Below are the code and all the weights of a small trained network. Each question names an input and a target symbol and asks about switching units off, where a switched-off unit gives its printed mean instead of its output.

import numpy as np


def w(rows, s, z=0):
    codes = np.array(rows[::2]) - 128.0
    scale = np.full(codes.shape[1], s)
    scale[-1] = z or s
    return codes * scale


def f(y):
    return np.maximum(y, 0)


def softmax(a):
    e = np.exp(a - a.max(-1, keepdims=True))
    return e / e.sum(-1, keepdims=True)


def log_softmax(a):
    a = a - a.max(-1, keepdims=True)
    return a - np.log(np.exp(a).sum(-1, keepdims=True))


def net(x, mask):
    ids = ['αεημστ'.index(c) for c in x.split()]
    T = len(ids)
    res = E[ids] + P[:T]
    u = 0
    for l in range(3):
        q, k, v = (res @ M[l].T for M in (Q, K, V))
        z = softmax(np.where(np.tri(T) > 0, q @ k.T / 4**0.5, -1e9)) @ v
        res = res + np.where(mask[u], z, O[l][:, -1]) @ O[l][:, :-1]
        u += 1
        y = f(res @ A[l][:, :-1].T + A[l][:, -1])
        res = res + np.where(mask[u : u + 8], y, B[l][:, -1]) @ B[l][:, :-1]
        u += 8
    return log_softmax(res[-1] @ U[:, :-1].T + U[:, -1])


Q, K, V, O, A, B = {}, {}, {}, {}, {}, {}
E = w([
[148,220,64],'α',
[165,142,145],'ε',
[121,124,189],'η',
[146,122,168],'μ',
[233,142,81],'σ',
[8,209,172],'τ',
],0.014)
P = w([
[254,165,104],'0',
[170,220,237],'1',
[33,88,149],'2',
[205,179,249],'3',
[34,76,140],'4',
[196,182,229],'5',
[43,68,127],'6',
[179,173,232],'7',
[48,52,128],'8',
[177,159,221],'9',
],0.0062)
Q[0] = w([
[125,145,151],'L0H0',
[114,254,194],'L0H0',
[75,67,81],'L0H0',
[10,85,76],'L0H0',
],0.0075)
K[0] = w([
[207,158,165],'L0H0',
[160,96,2],'L0H0',
[113,221,206],'L0H0',
[82,182,125],'L0H0',
],0.0088)
V[0] = w([
[186,212,197],'L0H0',
[175,108,1],'L0H0',
[135,200,200],'L0H0',
[91,227,140],'L0H0',
],0.0082)
O[0] = w([
[180,80,112,255],'L0H0',
[127,163,186,146],'L0H0',
[56,2,139,203],'L0H0',
[60,133,106,195],'L0H0',
],0.0096,0.006)
A[0] = w([
[35,176,179,147],'L0N0',
[200,249,39,155],'L0N1',
[24,165,22,254],'L0N2',
[120,211,207,53],'L0N3',
[103,62,65,194],'L0N4',
[100,199,254,168],'L0N5',
[173,126,162,27],'L0N6',
[134,20,164,254],'L0N7',
],0.0071,0.0028)
B[0] = w([
[176,113,111,188],'L0N0',
[156,59,205,198],'L0N1',
[114,1,136,220],'L0N2',
[134,179,87,163],'L0N3',
[52,189,122,196],'L0N4',
[79,185,134,210],'L0N5',
[190,141,182,143],'L0N6',
[133,109,71,253],'L0N7',
],0.0087,0.0055)
Q[1] = w([
[2,147,98],'L1H0',
[62,181,107],'L1H0',
[144,184,109],'L1H0',
[149,196,75],'L1H0',
],0.0097)
K[1] = w([
[179,190,153],'L1H0',
[169,29,125],'L1H0',
[254,206,125],'L1H0',
[148,100,224],'L1H0',
],0.0056)
V[1] = w([
[147,76,160],'L1H0',
[194,156,154],'L1H0',
[171,126,11],'L1H0',
[108,140,125],'L1H0',
],0.013)
O[1] = w([
[49,57,106,253],'L1H0',
[100,32,87,57],'L1H0',
[22,121,2,70],'L1H0',
[92,103,94,105],'L1H0',
],0.0076,0.0046)
A[1] = w([
[62,151,164,255],'L1N0',
[225,121,70,34],'L1N1',
[192,107,186,30],'L1N2',
[249,115,145,81],'L1N3',
[192,97,122,183],'L1N4',
[62,71,56,159],'L1N5',
[87,138,52,204],'L1N6',
[130,86,136,75],'L1N7',
],0.012,0.0041)
B[1] = w([
[193,150,32,227],'L1N0',
[163,170,56,149],'L1N1',
[64,221,173,186],'L1N2',
[115,137,90,201],'L1N3',
[103,77,125,191],'L1N4',
[74,100,68,254],'L1N5',
[2,62,173,186],'L1N6',
[209,76,124,162],'L1N7',
],0.008,0.0085)
Q[2] = w([
[52,67,128],'L2H0',
[79,12,124],'L2H0',
[217,81,86],'L2H0',
[252,170,104],'L2H0',
],0.013)
K[2] = w([
[157,14,215],'L2H0',
[179,61,137],'L2H0',
[242,195,240],'L2H0',
[156,255,50],'L2H0',
],0.0076)
V[2] = w([
[254,16,181],'L2H0',
[212,199,201],'L2H0',
[88,99,213],'L2H0',
[245,106,5],'L2H0',
],0.0079)
O[2] = w([
[171,99,5,145],'L2H0',
[158,108,120,3],'L2H0',
[120,80,193,124],'L2H0',
[131,192,62,163],'L2H0',
],0.014,0.015)
A[2] = w([
[130,167,150,70],'L2N0',
[74,9,134,94],'L2N1',
[159,223,174,83],'L2N2',
[100,230,139,178],'L2N3',
[76,145,67,191],'L2N4',
[147,225,91,176],'L2N5',
[61,141,112,99],'L2N6',
[166,45,57,2],'L2N7',
],0.011,0.0065)
B[2] = w([
[126,69,103,148],'L2N0',
[171,89,147,198],'L2N1',
[58,133,49,174],'L2N2',
[254,101,72,203],'L2N3',
[128,83,186,253],'L2N4',
[142,138,240,183],'L2N5',
[108,236,96,198],'L2N6',
[168,196,181,231],'L2N7',
],0.0088,0.02)
U = w([
[134,110,4,130],'α',
[138,101,130,133],'ε',
[152,141,183,71],'η',
[174,72,85,255],'μ',
[191,146,150,49],'σ',
[145,197,78,87],'τ',
],0.015,0.0068)

Each question gives the input, a string of symbols that net reads in full, and the target symbol t.
The units are the heads (4 rows each of Q, K, V and O) and the neurons (one row each of A and B). Each row of codes is followed by its name. A weight is (code - 128) times the scale printed after its matrix; where a second scale follows, it is the last column's (O, A, B and U).
mask holds one flag per unit, layer by layer, with each layer's heads first. A switched-off unit (its flag False) gives its mean, the last column of its rows in O or B, instead of its output. The means were averaged over made-up inputs and are rounded, as every weight is.
A unit's drop is (log p(t) with every unit on - log p(t) with that unit switched off) / (log p(t) with every unit on - log p(t) with every unit switched off).
The circuit of an input: a set's keep is (log p(t) with only the set's units on - log p(t) with every unit switched off) / (log p(t) with every unit on - log p(t) with every unit switched off). Starting from the 12 units with the biggest drops (on a tie, the unit counted first), units are removed one at a time, each time the one whose removal leaves the highest keep (on an exact tie, the one counted first), for as long as the keep stays at least 0.8.
units of the circuit, in order: the units of the circuit, biggest drop first
unit that matters most: the unit with the biggest drop
top k neurons: the k neurons with the biggest drops, biggest first
k most important neurons of layer l: the k neurons of layer l with the biggest drops, biggest first
input η η η σ σ α η α μ, target ε: top 3 neurons => (L1N6; L0N7; L0N1)
input τ σ τ α μ α α α ε, target η: units of the circuit, in order => (L2H0; L0H0; L0N4)
input τ σ σ μ ε, target η: units of the circuit, in order => (L2H0; L0H0; L0N2)
input η ε α σ α μ α, target ε: top 4 neurons => (L1N6; L0N1; L0N2; L2N7)
input σ ε σ η τ τ μ ε σ τ, target τ: 2 most important neurons of layer 1 => (L1N0; L1N2)
input α μ α, target μ: top 2 neurons => (L0N1; L0N7)
input α α α μ α α, target μ: units of the circuit, in order => (L2N7; L0N1)
input η η η, target ε: 2 most important neurons of layer 0 => (L0N7; L0N1)
input ε ε μ, target τ: 2 most important neurons of layer 0 => (L0N1; L0N4)
input ε τ ε μ τ ε μ σ σ, target τ: 2 most important neurons of layer 2 => (L2N6; L2N5)
input α μ τ, target μ: unit that matters most => L1H0
input μ η τ σ τ α ε, target α: units of the circuit, in order => (L0H0; L2N7; L0N4)
input η ε μ σ τ ε, target τ: units of the circuit, in order => (L1H0; L1N2; L2N2; L2N4)
input τ α μ α η α α μ τ, target η: top 3 neurons => (L1N6; L0N2; L0N1)
input τ α μ, target η: units of the circuit, in order => (L2H0; L0N4)
input τ μ ε μ τ τ ε ε μ, target η: units of the circuit, in order => (L2H0; L0H0; L0N4; L1H0)
input ε α τ ε α μ μ α α, target τ: unit that matters most => L1N0
input μ μ σ, target α: top 2 neurons => (L1N6; L2N6)
input σ μ ε τ σ α τ, target σ: top 2 neurons => (L2N7; L2N4)
input η μ α σ μ σ μ ε μ, target ε: top 3 neurons => (L1N6; L0N1; L0N7)
input σ τ α τ α σ σ, target σ: top 3 neurons => (L2N7; L0N1; L1N7)
input η ε η α μ μ α, target ε: 3 most important neurons of layer 0 => (L0N2; L0N1; L0N7)
input τ μ τ α η, target η: units of the circuit, in order => (L2H0)
input ε μ ε, target τ: 2 most important neurons of layer 1 => (L1N6; L1N4)
